Below is a small trained network, with its code and all its weights. Each question gives an input and a class and asks what happens when units are switched off, that is, made to give their printed mean instead of their output.

import numpy as np


def w(rows, s, z=0):
    codes = np.array(rows[::2]) - 128.0
    scale = np.full(codes.shape[1], s)
    scale[-1] = z or s
    return codes * scale


def f(y):
    return np.maximum(y, 0)


def log_softmax(a):
    a = a - a.max(-1, keepdims=True)
    return a - np.log(np.exp(a).sum(-1, keepdims=True))


def net(x, mask):
    res = np.array(x, float).reshape(1, 5) / 4 @ E
    y = f(res @ A[0][:, :-1].T + A[0][:, -1])
    res = res + np.where(mask, y, B[0][:, -1]) @ B[0][:, :-1]
    return log_softmax(res[-1] @ U[:, :-1].T + U[:, -1])


A, B = {}, {}
E = w([
[74,158,164,2],'x0',
[127,129,127,133],'x1',
[2,68,21,161],'x2',
[136,102,138,121],'x3',
[199,115,2,62],'x4',
],0.0071)
A[0] = w([
[98,101,121,14,159],'N0',
[1,116,122,156,91],'N1',
[73,102,75,101,165],'N2',
[83,116,199,155,59],'N3',
[165,128,109,189,164],'N4',
[187,87,69,82,110],'N5',
[72,125,170,78,94],'N6',
[118,151,97,28,145],'N7',
[93,49,113,136,208],'N8',
[65,126,115,152,166],'N9',
[156,138,78,210,121],'N10',
[74,182,139,47,148],'N11',
[56,165,170,55,71],'N12',
[173,116,89,96,2],'N13',
[97,39,106,120,17],'N14',
[72,139,57,175,92],'N15',
[160,120,76,97,130],'N16',
[82,134,78,126,33],'N17',
[63,133,112,124,99],'N18',
[191,155,44,109,204],'N19',
[179,86,201,118,84],'N20',
[185,189,139,166,156],'N21',
[131,129,122,198,58],'N22',
[113,49,106,130,75],'N23',
[64,147,213,193,82],'N24',
[191,148,194,113,196],'N25',
],0.0097,0.0024)
B[0] = w([
[188,100,169,206,238],'N0',
[157,176,166,100,255],'N1',
[190,215,185,155,224],'N2',
[45,226,14,190,205],'N3',
[189,58,204,181,191],'N4',
[75,231,120,175,211],'N5',
[166,104,94,185,197],'N6',
[123,104,149,202,229],'N7',
[178,161,175,111,220],'N8',
[172,162,192,77,209],'N9',
[169,98,185,176,203],'N10',
[210,53,132,217,232],'N11',
[174,56,111,198,223],'N12',
[1,242,56,153,167],'N13',
[153,165,162,92,181],'N14',
[207,163,175,76,224],'N15',
[51,195,136,196,191],'N16',
[177,169,162,111,178],'N17',
[198,178,184,97,188],'N18',
[46,156,158,158,231],'N19',
[136,182,133,113,200],'N20',
[168,133,168,86,202],'N21',
[145,106,126,177,176],'N22',
[138,150,161,111,178],'N23',
[55,216,45,160,251],'N24',
[159,203,166,84,251],'N25',
],0.0059)
U = w([
[158,133,147,101,254],'0',
[197,191,203,2,26],'1',
[50,182,90,162,81],'2',
[197,29,160,205,60],'3',
[125,113,168,92,231],'4',
[127,66,77,4,150],'5',
[73,12,15,18,22],'6',
],0.0085,0.0064)

Each question gives the input, the list of numbers given to net, and the class t.
The units are the neurons (one row each of A and B). Each row of codes is followed by its name. A weight is (code - 128) times the scale printed after its matrix; where a second scale follows, it is the last column's (A, B and U).
mask holds one flag per neuron, in row order. A switched-off neuron (its flag False) gives its mean, the last column of its row in B, instead of its output. The means were averaged over made-up inputs and are rounded, as every weight is.
A unit's drop is (log p(t) with every unit on - log p(t) with that unit switched off) / (log p(t) with every unit on - log p(t) with every unit switched off).
The circuit of an input: a set's keep is (log p(t) with only the set's units on - log p(t) with every unit switched off) / (log p(t) with every unit on - log p(t) with every unit switched off). Starting from the 12 units with the biggest drops (on a tie, the unit counted first), units are removed one at a time, each time the one whose removal leaves the highest keep (on an exact tie, the one counted first), for as long as the keep stays at least 0.8.
units of the circuit, in order: the units of the circuit, biggest drop first
most important unit: the unit with the biggest drop
k most important neurons: the k neurons with the biggest drops, biggest first
drop when u is switched off: that unit's drop, to one decimal
input [-4,7,8,0,6], class 1: most important unit => N15
input [2,-2,-5,-5,-7], class 2: units of the circuit, in order => (N24; N3)
input [4,2,5,2,-4], class 1: units of the circuit, in order => (N1; N18)
input [-8,-3,2,-2,8], class 2: 2 most important neurons => (N5; N13)
input [0,2,0,1,-6], class 2: units of the circuit, in order => (N24; N3)
input [6,2,-3,-1,7], class 2: 2 most important neurons => (N13; N5)
input [4,6,6,1,5], class 1: 2 most important neurons => (N2; N15)
input [3,-3,1,-5,-7], class 2: drop when N3 is switched off => 0.4
input [7,5,-6,-1,0], class 3: drop when N12 is switched off => 0.2
input [1,6,7,-6,-3], class 1: drop when N1 is switched off => 0.1
